Below are the code and all the weights of a small trained network. Each question names an input and a target symbol and asks about switching units off, where a switched-off unit gives its printed mean instead of its output.

import numpy as np


def w(rows, s, z=0):
    codes = np.array(rows[::2]) - 128.0
    scale = np.full(codes.shape[1], s)
    scale[-1] = z or s
    return codes * scale


def norm(h):
    return h / np.sqrt((h * h).mean(-1, keepdims=True) + 1e-5)


def f(y):
    return y / 2 * (1 + np.tanh(0.7978845608 * (y + 0.044715 * y**3)))


def softmax(a):
    e = np.exp(a - a.max(-1, keepdims=True))
    return e / e.sum(-1, keepdims=True)


def log_softmax(a):
    a = a - a.max(-1, keepdims=True)
    return a - np.log(np.exp(a).sum(-1, keepdims=True))


def net(x, mask):
    ids = ['αβδζθλμξπω'.index(c) for c in x.split()]
    T = len(ids)
    res = E[ids] + P[:T]
    r = norm(res)
    for j in range(2):
        rows = slice(3 * j, 3 * j + 3)
        q, k, v = (r @ M[0][rows].T for M in (Q, K, V))
        z = softmax(np.where(np.tri(T) > 0, q @ k.T / 3**0.5, -1e9)) @ v
        o = O[0][rows]
        res = res + np.where(mask[j], z, o[:, -1]) @ o[:, :-1]
    y = f(norm(res) @ A[0][:, :-1].T + A[0][:, -1])
    res = res + np.where(mask[2:14], y, B[0][:, -1]) @ B[0][:, :-1]
    return log_softmax(norm(res)[-1] @ U[:, :-1].T + U[:, -1])


Q, K, V, O, A, B = {}, {}, {}, {}, {}, {}
E = w([
[157,143,137],'α',
[164,148,133],'β',
[107,91,212],'δ',
[108,24,236],'ζ',
[144,148,112],'θ',
[149,147,129],'λ',
[151,151,122],'μ',
[192,159,135],'ξ',
[254,108,171],'π',
[130,146,13],'ω',
],0.0077)
P = w([
[113,180,136],'0',
[128,11,110],'1',
[100,68,200],'2',
[135,48,105],'3',
[146,45,81],'4',
[109,85,196],'5',
[153,147,122],'6',
[153,61,78],'7',
[109,82,186],'8',
[138,137,115],'9',
[160,66,79],'10',
[105,89,173],'11',
[140,162,112],'12',
],0.012)
Q[0] = w([
[135,82,8],'h0',
[231,122,91],'h0',
[137,126,217],'h0',
[131,130,124],'h1',
[62,215,204],'h1',
[178,200,70],'h1',
],0.016)
K[0] = w([
[6,163,108],'h0',
[127,180,159],'h0',
[200,101,186],'h0',
[129,123,128],'h1',
[175,31,95],'h1',
[91,106,204],'h1',
],0.018)
V[0] = w([
[140,97,150],'h0',
[5,128,102],'h0',
[136,83,113],'h0',
[200,99,137],'h1',
[42,119,60],'h1',
[113,119,203],'h1',
],0.024)
O[0] = w([
[129,96,172,136],'h0',
[62,5,46,11],'h0',
[98,121,175,102],'h0',
[199,56,132,159],'h1',
[3,156,50,36],'h1',
[201,189,130,155],'h1',
],0.018,0.012)
A[0] = w([
[129,121,166,115],'n0',
[73,125,214,254],'n1',
[125,3,104,152],'n2',
[115,112,151,113],'n3',
[37,176,161,154],'n4',
[196,187,109,133],'n5',
[140,137,115,117],'n6',
[130,144,158,140],'n7',
[169,18,213,126],'n8',
[79,61,83,125],'n9',
[192,150,173,154],'n10',
[157,104,85,135],'n11',
],0.017,0.0084)
B[0] = w([
[110,118,117,144],'n0',
[142,4,77,198],'n1',
[232,193,133,134],'n2',
[158,148,107,126],'n3',
[159,111,219,135],'n4',
[109,46,103,225],'n5',
[117,112,131,132],'n6',
[139,146,101,155],'n7',
[8,122,129,200],'n8',
[210,134,183,133],'n9',
[115,237,133,250],'n10',
[123,146,168,138],'n11',
],0.034,0.015)
U = w([
[116,161,97,82],'α',
[114,170,109,51],'β',
[132,130,92,133],'δ',
[85,178,137,7],'ζ',
[166,105,139,221],'θ',
[120,100,90,238],'λ',
[134,82,113,207],'μ',
[77,168,148,146],'ξ',
[129,133,250,76],'π',
[202,65,178,165],'ω',
],0.012,0.0018)

Each question gives the input, a string of symbols that net reads in full, and the target symbol t.
The units are the heads (3 rows each of Q, K, V and O) and the neurons (one row each of A and B). Each row of codes is followed by its name. A weight is (code - 128) times the scale printed after its matrix; where a second scale follows, it is the last column's (O, A, B and U).
mask holds one flag per unit, heads first, then neurons. A switched-off unit (its flag False) gives its mean, the last column of its rows in O or B, instead of its output. The means were averaged over made-up inputs and are rounded, as every weight is.
A unit's drop is (log p(t) with every unit on - log p(t) with that unit switched off) / (log p(t) with every unit on - log p(t) with every unit switched off).
The circuit of an input: a set's keep is (log p(t) with only the set's units on - log p(t) with every unit switched off) / (log p(t) with every unit on - log p(t) with every unit switched off). Starting from the 12 units with the biggest drops (on a tie, the unit counted first), units are removed one at a time, each time the one whose removal leaves the highest keep (on an exact tie, the one counted first), for as long as the keep stays at least 0.8.
circuit, biggest first: the units of the circuit, biggest drop first
most important unit: the unit with the biggest drop
top k neurons: the k neurons with the biggest drops, biggest first
which heads matter: for each layer, one digit per head in row order, 1 if its drop is at least 0.15 and else 0, layers parted by /
drop of u: that unit's drop, to one decimal
input π π μ β δ ω, target ω: circuit, biggest first	(n2 h0)
input π θ β δ ω, target π: circuit, biggest first	(h1 n8 n1)
input α λ ζ α ω δ, target ω: which heads matter	01
input ξ μ λ δ ζ λ θ δ ω ζ δ ω, target ω: circuit, biggest first	(h0 n2 n9)
input λ ω δ, target ω: most important unit	h1
input λ β μ α π ω ω ζ θ, target ω: circuit, biggest first	(n1 h1 n4 n8)
input β δ θ π ω β, target ω: circuit, biggest first	(n1 h1 n4 n8)
input ω β α, target ω: which heads matter	01
input μ ω ζ, target ω: top 2 neurons	(n2 n9)
input λ ω μ ω β μ, target ω: top 2 neurons	(n4 n1)
input π β π ω λ θ β λ ζ ζ θ, target π: top 2 neurons	(n8 n2)
input π μ θ ω θ λ, target ω: which heads matter	01
input ω δ μ, target ω: which heads matter	11
input π ξ π δ π θ β λ μ π θ, target π: which heads matter	11
input ω θ λ, target ω: top neuron	(n4)
input ζ ω θ, target ω: drop of n9	0.2
